Each row has a name. Each piece below is followed by the name of the row it came from, unless a question asks for something else. Each question is about the rows just above it.

[0.57,-0.27,8.33,6.76,4.55,-4.07,-6.35,8.32,2.09] = E
[-0.18,-2.02,-3.40,-2.37,-3.49,1.00,8.33,-4.18,-5.86] = T
[-6.33,-0.85,-0.17,3.73,-1.21,-3.49,0.82,4.72,2.59] = B
[-3.26,-2.72,6.60,6.37,2.16,-1.72,-3.07,6.12,1.40] = L
[-1.37,-0.99,-3.04,-4.40,-3.66,2.17,-2.37,-4.24,-4.96] = N
[-6.48,-1.06,0.65,3.94,-1.51,-1.38,0.87,5.62,2.30] = Q
[6.60,2.17,0.35,-1.72,-3.07,6.13,-6.35,3.06,2.09] = H
[-1.40,-0.79,-1.06,-6.17,-4.93,1.41,-2.77,-4.07,-8.26] = V
What is the next entry after [6.60,6.37,2.16,-1.72,-3.07,6.12]? -> [1.40]
Shared by E and T: -> [8.33]
Which value is in both N and H? -> [2.17]
Shared by T and B: -> [-3.49]

[5.26,3.33,0.08,1.54] = Lezul
[4.57,2.96,3.17,7.55] = mito
[6.49,1.55,4.89,1.01] = nik
[5.83,3.59,2.31,1.79] = Fidaf
[7.23,2.71,4.73,2.36] = zana
[3.90,3.09,3.44,5.57] = Ris
[3.91,4.65,4.51,7.62] = Tebu
[5.69,1.55,4.89,1.01] = loso
q: [5.26,3.33,0.08,1.54] -> Lezul
q: [3.91,4.65,4.51,7.62] -> Tebu
Which row holds [3.09,3.44]? -> Ris
Where do [7.23,2.71,4.73,2.36] appear? -> zana

[-1.43,-5.76,-0.37,1.43,-0.36,-0.64,-0.05,2.66] -> Y
[0.51,-0.82,0.61,3.23,-6.94,-3.44,-3.21,-1.80] -> W
[-4.35,0.76,3.22,-0.13,-2.11,-1.05,-2.36,3.23] -> D
[-3.76,-1.77,-0.08,-0.44,8.83,-1.00,-0.42,1.67] -> Z
q: [-0.36,-0.64,-0.05,2.66] -> Y
q: [0.51,-0.82,0.61,3.23,-6.94,-3.44,-3.21,-1.80] -> W
Shared by D and W: -> [3.23]
The row with [-4.35,0.76,3.22,-0.13,-2.11,-1.05,-2.36,3.23] is -> D
What is the next entry after [-6.94,-3.44,-3.21]? -> [-1.80]
Which row holds [-3.76,-1.77,-0.08,-0.44,8.83,-1.00,-0.42,1.67]? -> Z

[0.53,-1.80,-0.44,2.62] = Nuf
[-0.03,-0.47,-0.03,2.23] = gugot
[1.99,0.36,-0.57,-7.15] = gebi
[-1.80,0.53,0.23,1.90] = vege
q: [-0.03,-0.47,-0.03,2.23] -> gugot
Which row holds [0.23,1.90]? -> vege
What is the next entry after [1.99,0.36]? -> [-0.57]
What is the next entry after [-0.03,-0.47]? -> [-0.03]
The next entry after [-1.80,0.53]: -> [0.23]
The row with [-1.80,0.53,0.23] is -> vege
Give the next entry after [0.53,-1.80]. -> [-0.44]

[2.20,-4.38,-0.09,0.92,1.60,-1.68,-0.85,1.93,3.19,1.07,1.24,7.69,-0.30,-0.98,-2.81,-3.55,1.86,-1.01,0.14,-1.41,0.56,-0.52,-0.03,-0.57,-1.10,-0.96,2.41,-0.87,-0.42]  rezof
[-0.95,-3.22,0.50,-1.42,-1.68,1.07,-0.85,1.93,7.69,1.60,3.19,1.24,0.97,0.20,-2.00,-2.48,-1.27,-0.25,6.22,-2.12,-2.01,-2.30,1.66,2.03,0.58,2.11,1.09,-1.63,0.71]  pilo
[0.78,-0.37,-0.50,1.66,-3.76,0.09,1.19,1.58,-2.24,-0.75,1.59,-1.00,-1.44,5.35,-2.02,0.12,-1.34,-0.57,-1.28,3.21,-2.16,-0.47,-5.05,-1.55,-1.75,3.39,-3.75,0.69,2.63]  nazo
[1.56,2.14,-5.16,-0.15,4.66,0.11,-1.31,4.98,3.33,-0.78,-1.16,0.19,1.60,-1.75,-0.42,0.75,0.32,2.13,-2.64,-0.49,2.63,0.52,-1.57,0.95,-3.75,-3.55,1.85,-1.59,0.24]  ruv
Give the next entry after [0.97,0.20,-2.00,-2.48,-1.27,-0.25,6.22,-2.12]. -> [-2.01]
Which row holds [2.20,-4.38,-0.09,0.92,1.60,-1.68,-0.85,1.93,3.19,1.07,1.24,7.69,-0.30,-0.98,-2.81,-3.55,1.86,-1.01,0.14,-1.41,0.56,-0.52,-0.03,-0.57,-1.10,-0.96,2.41,-0.87,-0.42]? -> rezof
The one value in pilo and ruv: -> [1.60]
The next entry after [0.19,1.60,-1.75,-0.42,0.75,0.32,2.13,-2.64,-0.49,2.63,0.52,-1.57]: -> [0.95]
Shared by pilo and nazo: -> [1.66]
Give the next entry after [1.60,-1.68,-0.85,1.93,3.19,1.07,1.24,7.69]. -> [-0.30]
q: [2.13,-2.64,-0.49,2.63,0.52,-1.57,0.95] -> ruv

[6.96,0.90,-1.86,0.06,1.30,-2.44,-4.64,4.21,8.69] -> Bego
[4.59,1.61,-0.32,0.65,1.16,3.10,-3.17,5.56,6.86] -> Mose
[-2.26,-0.91,-0.23,-0.66,-0.25,-0.48,-0.28,-2.50,-0.58] -> Ragil
[0.37,1.70,1.71,1.02,0.52,3.13,-1.02,5.27,2.13] -> punog
[3.14,-1.00,-1.24,-0.93,0.08,-1.84,-0.78,-3.03,1.83] -> Leso
[4.21,8.66,1.53,-0.42,-0.82,3.14,0.56,-2.40,-4.46] -> nule
[-1.93,-1.76,-1.19,-1.32,-0.29,-3.83,-1.42,-4.38,0.25] -> gid
The one value in nule and Leso: -> [3.14]
Where do [4.21,8.69] appear? -> Bego
What is the next entry after [0.90,-1.86,0.06,1.30,-2.44,-4.64]? -> [4.21]
Which row holds [3.14,-1.00,-1.24,-0.93,0.08,-1.84,-0.78,-3.03,1.83]? -> Leso

[-2.29,0.55,-0.02,2.94,-4.55,-3.49] -> lobid
[0.00,6.10,0.96,-1.56,-6.49,4.82] -> luma
[0.55,-0.02,2.94,-4.55,-3.49,6.10] -> Saz
[2.94,-4.55,-2.29,6.10,0.96,-1.56] -> Gev
[-4.17,-2.29,0.55,-0.02,2.94,-4.55] -> sop
[-6.49,4.82,-0.72,7.43,-4.82,0.00] -> Fav
[0.96,-1.56,0.00,4.82,-0.72,7.43] -> Gera
[-4.55,-3.49,6.10,0.96,0.00,0.00] -> pati
[0.55,-0.02,2.94,-0.72,-3.49,6.10] -> soguv
[-0.02,0.55,-2.29,2.94,0.96,-1.56] -> pudu
[-0.02,2.94,-4.55,-3.49,6.10,0.96] -> sopop
[6.10,0.96,-1.56,-6.49,4.82,-0.72] -> gudu
[-4.17,-2.29,0.55,-0.02,2.94,-4.55] is in which row? -> sop
Where do [-2.29,0.55,-0.02,2.94,-4.55,-3.49] appear? -> lobid

